Below are the code and all the weights of a small trained network. Each question names an input and a class and asks about switching units off, where a switched-off unit gives its printed mean instead of its output.

import numpy as np


def w(rows, s, z=0):
    codes = np.array(rows[::2]) - 128.0
    scale = np.full(codes.shape[1], s)
    scale[-1] = z or s
    return codes * scale


def norm(h):
    return h / np.sqrt((h * h).mean(-1, keepdims=True) + 1e-5)


def f(y):
    return y / 2 * (1 + np.tanh(0.7978845608 * (y + 0.044715 * y**3)))


def log_softmax(a):
    a = a - a.max(-1, keepdims=True)
    return a - np.log(np.exp(a).sum(-1, keepdims=True))


def net(x, mask):
    res = np.array(x, float).reshape(1, 3) / 4 @ E
    u = 0
    for l in range(2):
        y = f(norm(res) @ A[l][:, :-1].T + A[l][:, -1])
        res = res + np.where(mask[u : u + 14], y, B[l][:, -1]) @ B[l][:, :-1]
        u += 14
    return log_softmax(norm(res)[-1] @ U[:, :-1].T + U[:, -1])


A, B = {}, {}
E = w([
[48,238,31,99,163,114],'x0',
[155,43,58,39,153,31],'x1',
[154,159,220,42,252,163],'x2',
],0.0011)
A[0] = w([
[116,134,145,163,151,145,67],'L0N0',
[88,107,67,166,4,125,148],'L0N1',
[121,129,116,146,152,129,109],'L0N2',
[134,135,136,114,113,126,118],'L0N3',
[166,83,145,130,110,166,46],'L0N4',
[58,200,77,101,151,111,48],'L0N5',
[105,158,136,206,135,186,53],'L0N6',
[103,162,159,188,128,205,55],'L0N7',
[136,154,153,93,186,169,52],'L0N8',
[123,126,130,116,118,135,115],'L0N9',
[110,121,184,60,206,183,63],'L0N10',
[74,194,69,94,134,147,1],'L0N11',
[162,89,165,115,98,146,52],'L0N12',
[111,143,159,101,206,146,12],'L0N13',
],0.0036,0.00095)
B[0] = w([
[139,121,126,118,81,106,127],'L0N0',
[250,214,91,197,212,92,253],'L0N1',
[91,142,141,122,141,106,123],'L0N2',
[136,124,105,127,115,154,125],'L0N3',
[97,112,112,148,142,187,131],'L0N4',
[57,67,163,157,187,188,183],'L0N5',
[120,151,143,75,72,54,181],'L0N6',
[121,125,148,24,48,101,200],'L0N7',
[152,161,117,152,124,60,160],'L0N8',
[136,128,115,124,120,135,124],'L0N9',
[226,174,51,250,117,108,207],'L0N10',
[86,55,142,172,170,189,158],'L0N11',
[121,92,107,130,147,195,135],'L0N12',
[171,179,67,154,127,57,150],'L0N13',
],0.0022,0.0015)
A[1] = w([
[132,98,109,3,101,45,85],'L1N0',
[132,220,168,175,103,223,153],'L1N1',
[208,27,195,111,75,174,130],'L1N2',
[220,38,190,141,61,152,176],'L1N3',
[128,37,73,61,188,70,139],'L1N4',
[106,107,47,254,49,113,130],'L1N5',
[51,230,71,96,143,45,254],'L1N6',
[149,128,84,168,163,104,105],'L1N7',
[175,172,160,121,205,128,51],'L1N8',
[83,190,219,155,44,130,74],'L1N9',
[180,184,192,22,231,168,177],'L1N10',
[24,157,60,76,151,198,8],'L1N11',
[152,13,54,91,168,49,112],'L1N12',
[120,125,114,192,127,116,124],'L1N13',
],0.0028,0.00059)
B[1] = w([
[99,181,148,152,74,206,103],'L1N0',
[132,69,115,31,79,122,241],'L1N1',
[10,112,84,186,208,120,208],'L1N2',
[26,123,77,176,243,144,246],'L1N3',
[80,199,205,90,3,197,175],'L1N4',
[234,124,147,36,181,44,201],'L1N5',
[128,21,176,194,152,174,238],'L1N6',
[177,120,187,117,75,114,171],'L1N7',
[173,105,68,143,97,76,172],'L1N8',
[85,159,144,14,85,178,199],'L1N9',
[179,85,28,159,30,30,205],'L1N10',
[96,37,156,214,200,137,132],'L1N11',
[104,204,204,62,63,185,200],'L1N12',
[154,140,119,93,160,115,153],'L1N13',
],0.0023,0.0013)
U = w([
[254,150,90,152,136,60,205],'0',
[42,70,127,181,215,160,155],'1',
[94,168,168,41,22,171,2],'2',
],0.0092,0.00055)

Each question gives the input, the list of numbers given to net, and the class t.
The units are the neurons (one row each of A and B). Each row of codes is followed by its name. A weight is (code - 128) times the scale printed after its matrix; where a second scale follows, it is the last column's (A, B and U).
mask holds one flag per neuron, layer by layer. A switched-off neuron (its flag False) gives its mean, the last column of its row in B, instead of its output. The means were averaged over made-up inputs and are rounded, as every weight is.
A unit's drop is (log p(t) with every unit on - log p(t) with that unit switched off) / (log p(t) with every unit on - log p(t) with every unit switched off).
The circuit of an input: a set's keep is (log p(t) with only the set's units on - log p(t) with every unit switched off) / (log p(t) with every unit on - log p(t) with every unit switched off). Starting from the 12 units with the biggest drops (on a tie, the unit counted first), units are removed one at a time, each time the one whose removal leaves the highest keep (on an exact tie, the one counted first), for as long as the keep stays at least 0.8.
units of the circuit, in order: the units of the circuit, biggest drop first
most important unit: the unit with the biggest drop
k most important neurons: the k neurons with the biggest drops, biggest first
top k neurons in layer l: the k neurons of layer l with the biggest drops, biggest first
drop of u: that unit's drop, to one decimal
input [-3,8,7], class 2: units of the circuit, in order : (L1N4)
input [-5,7,-3], class 2: units of the circuit, in order : (L1N12 L1N4)
input [1,6,4], class 2: 3 most important neurons : (L0N1 L1N4 L1N12)
input [5,5,0], class 1: top 2 neurons in layer 1 : (L1N11 L1N9)
input [-8,6,-4], class 1: units of the circuit, in order : (L1N3 L1N2)
input [3,-1,-2], class 1: top 2 neurons in layer 1 : (L1N11 L1N10)
input [-4,-3,-2], class 1: 2 most important neurons : (L1N3 L1N2)
input [-7,3,-6], class 1: top 4 neurons in layer 0 : (L0N10 L0N13 L0N8 L0N12)
input [8,-6,-6], class 1: top 2 neurons in layer 1 : (L1N6 L1N11)
input [3,-6,-6], class 0: 2 most important neurons : (L0N1 L1N5)
input [2,-7,-8], class 0: 3 most important neurons : (L0N1 L1N5 L1N4)
input [3,4,3], class 2: 3 most important neurons : (L1N4 L0N1 L1N12)
input [3,-6,7], class 0: top 2 neurons in layer 0 : (L0N10 L0N13)
input [-6,-7,8], class 0: top 3 neurons in layer 1 : (L1N10 L1N4 L1N12)
input [-2,-5,7], class 0: most important unit : L0N10
input [-3,6,4], class 2: 2 most important neurons : (L0N1 L1N4)
input [5,7,0], class 2: 3 most important neurons : (L1N4 L1N12 L1N3)
input [7,4,-5], class 1: top 2 neurons in layer 0 : (L0N10 L0N5)
input [5,6,-5], class 2: top 2 neurons in layer 0 : (L0N10 L0N13)
input [-5,4,0], class 1: top 2 neurons in layer 1 : (L1N2 L1N3)
input [-3,8,-4], class 2: top neuron in layer 1 : (L1N12)
input [-5,-6,8], class 0: drop of L1N10 : 0.1
input [3,8,-5], class 2: drop of L1N4 : 0.5
input [-4,5,0], class 2: drop of L0N7 : -0.1
